Below are the code and all the weights of a small trained network. Each question names an input and a target symbol and asks about switching units off, where a switched-off unit gives its printed mean instead of its output.

import numpy as np


def w(rows, s, z=0):
    codes = np.array(rows[::2]) - 128.0
    scale = np.full(codes.shape[1], s)
    scale[-1] = z or s
    return codes * scale


def f(y):
    return y / 2 * (1 + np.tanh(0.7978845608 * (y + 0.044715 * y**3)))


def softmax(a):
    e = np.exp(a - a.max(-1, keepdims=True))
    return e / e.sum(-1, keepdims=True)


def log_softmax(a):
    a = a - a.max(-1, keepdims=True)
    return a - np.log(np.exp(a).sum(-1, keepdims=True))


def net(x, mask):
    ids = ['βγημπσψω'.index(c) for c in x.split()]
    T = len(ids)
    res = E[ids] + P[:T]
    u = 0
    for l in range(2):
        r = res
        for j in range(2):
            rows = slice(3 * j, 3 * j + 3)
            q, k, v = (r @ M[l][rows].T for M in (Q, K, V))
            z = softmax(np.where(np.tri(T) > 0, q @ k.T / 3**0.5, -1e9)) @ v
            o = O[l][rows]
            res = res + np.where(mask[u + j], z, o[:, -1]) @ o[:, :-1]
        u += 2
        y = f(res @ A[l][:, :-1].T + A[l][:, -1])
        res = res + np.where(mask[u : u + 8], y, B[l][:, -1]) @ B[l][:, :-1]
        u += 8
    return log_softmax(res[-1] @ U[:, :-1].T + U[:, -1])


Q, K, V, O, A, B = {}, {}, {}, {}, {}, {}
E = w([
[121,118,1,129],'β',
[112,186,226,59],'γ',
[220,180,140,180],'η',
[83,43,130,127],'μ',
[213,98,54,58],'π',
[200,61,133,142],'σ',
[154,238,17,143],'ψ',
[131,111,191,190],'ω',
],0.016)
P = w([
[162,150,229,138],'0',
[144,161,225,144],'1',
[184,165,251,145],'2',
[184,140,253,141],'3',
[183,122,229,130],'4',
[173,101,223,125],'5',
[171,86,213,115],'6',
[164,63,202,115],'7',
[173,54,192,111],'8',
[174,19,171,110],'9',
[169,15,140,81],'10',
[176,10,154,119],'11',
],0.0034)
Q[0] = w([
[142,164,103,85],'L0H1',
[178,109,155,93],'L0H1',
[166,3,187,155],'L0H1',
[195,155,149,114],'L0H2',
[102,70,123,157],'L0H2',
[127,113,111,96],'L0H2',
],0.011)
K[0] = w([
[143,99,114,132],'L0H1',
[173,57,214,88],'L0H1',
[82,172,186,6],'L0H1',
[143,79,78,167],'L0H2',
[94,99,173,104],'L0H2',
[157,133,124,94],'L0H2',
],0.013)
V[0] = w([
[61,213,187,41],'L0H1',
[128,86,189,109],'L0H1',
[95,123,125,96],'L0H1',
[79,255,188,45],'L0H2',
[81,154,81,186],'L0H2',
[129,197,64,102],'L0H2',
],0.0069)
O[0] = w([
[148,234,45,80,49],'L0H1',
[253,111,106,61,128],'L0H1',
[87,175,146,150,103],'L0H1',
[26,169,118,155,4],'L0H2',
[144,194,178,114,100],'L0H2',
[138,217,103,80,146],'L0H2',
],0.0056,0.0038)
A[0] = w([
[86,54,130,116,161],'L0N1',
[147,69,149,21,22],'L0N2',
[65,118,114,148,8],'L0N3',
[117,86,182,181,62],'L0N4',
[63,154,112,237,44],'L0N5',
[140,72,29,60,6],'L0N6',
[93,118,38,124,102],'L0N7',
[221,254,146,133,56],'L0N8',
],0.008,0.002)
B[0] = w([
[94,25,132,111,186],'L0N1',
[177,114,24,65,211],'L0N2',
[65,213,96,99,111],'L0N3',
[99,77,185,175,161],'L0N4',
[148,183,121,98,131],'L0N5',
[80,147,93,254,252],'L0N6',
[70,134,162,177,190],'L0N7',
[111,155,86,173,232],'L0N8',
],0.0062,0.004)
Q[1] = w([
[108,110,135,200],'L1H1',
[84,101,82,180],'L1H1',
[158,138,108,152],'L1H1',
[180,161,140,193],'L1H2',
[106,95,203,140],'L1H2',
[11,136,175,108],'L1H2',
],0.012)
K[1] = w([
[91,125,204,61],'L1H1',
[104,159,171,25],'L1H1',
[43,100,153,120],'L1H1',
[185,227,247,141],'L1H2',
[110,81,175,225],'L1H2',
[84,113,87,255],'L1H2',
],0.0088)
V[1] = w([
[54,169,123,118],'L1H1',
[111,145,71,234],'L1H1',
[152,209,197,2],'L1H1',
[206,184,169,39],'L1H2',
[184,150,188,251],'L1H2',
[33,135,230,95],'L1H2',
],0.0071)
O[1] = w([
[153,45,138,137,34],'L1H1',
[118,104,52,233,152],'L1H1',
[237,155,196,55,3],'L1H1',
[160,127,221,54,128],'L1H2',
[192,190,231,228,194],'L1H2',
[4,128,253,129,14],'L1H2',
],0.0062,0.0053)
A[1] = w([
[146,135,167,6,196],'L1N1',
[113,132,205,117,95],'L1N2',
[96,209,193,109,205],'L1N3',
[142,162,134,91,97],'L1N4',
[164,44,170,105,207],'L1N5',
[165,210,76,120,49],'L1N6',
[105,144,122,99,255],'L1N7',
[31,85,137,111,108],'L1N8',
],0.012,0.0063)
B[1] = w([
[180,149,255,29,157],'L1N1',
[94,241,199,128,149],'L1N2',
[132,35,54,128,185],'L1N3',
[168,111,160,150,123],'L1N4',
[92,93,216,84,254],'L1N5',
[104,203,151,48,231],'L1N6',
[99,125,122,234,174],'L1N7',
[151,198,111,10,161],'L1N8',
],0.0095,0.0059)
U = w([
[47,111,65,188,252],'β',
[103,165,145,72,220],'γ',
[224,168,135,174,23],'η',
[2,108,121,44,127],'μ',
[190,126,64,53,23],'π',
[175,29,144,125,73],'σ',
[67,226,120,87,99],'ψ',
[43,146,183,141,164],'ω',
],0.0074,0.0033)

Each question gives the input, a string of symbols that net reads in full, and the target symbol t.
The units are the heads (3 rows each of Q, K, V and O) and the neurons (one row each of A and B). Each row of codes is followed by its name. A weight is (code - 128) times the scale printed after its matrix; where a second scale follows, it is the last column's (O, A, B and U).
mask holds one flag per unit, layer by layer, with each layer's heads first. A switched-off unit (its flag False) gives its mean, the last column of its rows in O or B, instead of its output. The means were averaged over made-up inputs and are rounded, as every weight is.
A unit's drop is (log p(t) with every unit on - log p(t) with that unit switched off) / (log p(t) with every unit on - log p(t) with every unit switched off).
The circuit of an input: a set's keep is (log p(t) with only the set's units on - log p(t) with every unit switched off) / (log p(t) with every unit on - log p(t) with every unit switched off). Starting from the 12 units with the biggest drops (on a tie, the unit counted first), units are removed one at a time, each time the one whose removal leaves the highest keep (on an exact tie, the one counted first), for as long as the keep stays at least 0.8.
circuit, biggest first: the units of the circuit, biggest drop first
top k neurons: the k neurons with the biggest drops, biggest first
k most important neurons of layer l: the k neurons of layer l with the biggest drops, biggest first
heads that matter: for each layer, one digit per head in row order, 1 if its drop is at least 0.15 and else 0, layers parted by /
drop when u is switched off: that unit's drop, to one decimal
input σ β γ, target β: heads that matter -> 00 / 10
input β ψ β μ β ψ σ η ω, target ω: circuit, biggest first -> (L1N2, L1H2, L0N4, L0N2)
input η γ η, target γ: circuit, biggest first -> (L1H1, L1H2, L1N1)
input η π π π π σ β β ψ ω β μ, target μ: heads that matter -> 10 / 00
input β β γ β β β ψ, target β: most important neuron of layer 0 -> (L0N6)
input γ μ σ η, target σ: circuit, biggest first -> (L1H2, L1N6, L1N3)
input π γ μ, target γ: circuit, biggest first -> (L1H1, L1N1)
input β γ ω μ σ β ω μ ω σ σ β, target σ: heads that matter -> 10 / 10
input η π γ ψ η γ σ ψ γ π, target γ: top 2 neurons -> (L0N6, L1N1)
input γ β η, target β: circuit, biggest first -> (L0H2, L1H1, L0H1)
input σ σ μ σ π β σ η ω σ ψ, target ψ: circuit, biggest first -> (L1N6, L0N1)
input σ β γ γ β μ γ ψ, target γ: 2 most important neurons of layer 1 -> (L1N1, L1N6)
input π π γ π β β σ, target β: top 2 neurons -> (L0N6, L1N1)
input ω γ σ, target γ: heads that matter -> 10 / 11
input σ γ σ, target γ: top 2 neurons -> (L1N1, L0N6)
input ψ γ ψ β η β η, target β: top neuron -> (L0N8)
input ψ π β γ β μ β ω β π, target β: top 2 neurons -> (L0N6, L1N1)
input β σ σ σ β σ ω μ σ β ω, target ω: top 2 neurons -> (L0N4, L1N2)
input β β μ ω β β ω β π σ η ψ, target ψ: drop when L1H2 is switched off -> 0.2
input ω η σ σ π γ π β β β σ, target β: drop when L0H1 is switched off -> 2.6
input π ω μ σ β μ μ β ω σ μ, target μ: drop when L1N8 is switched off -> 0.5
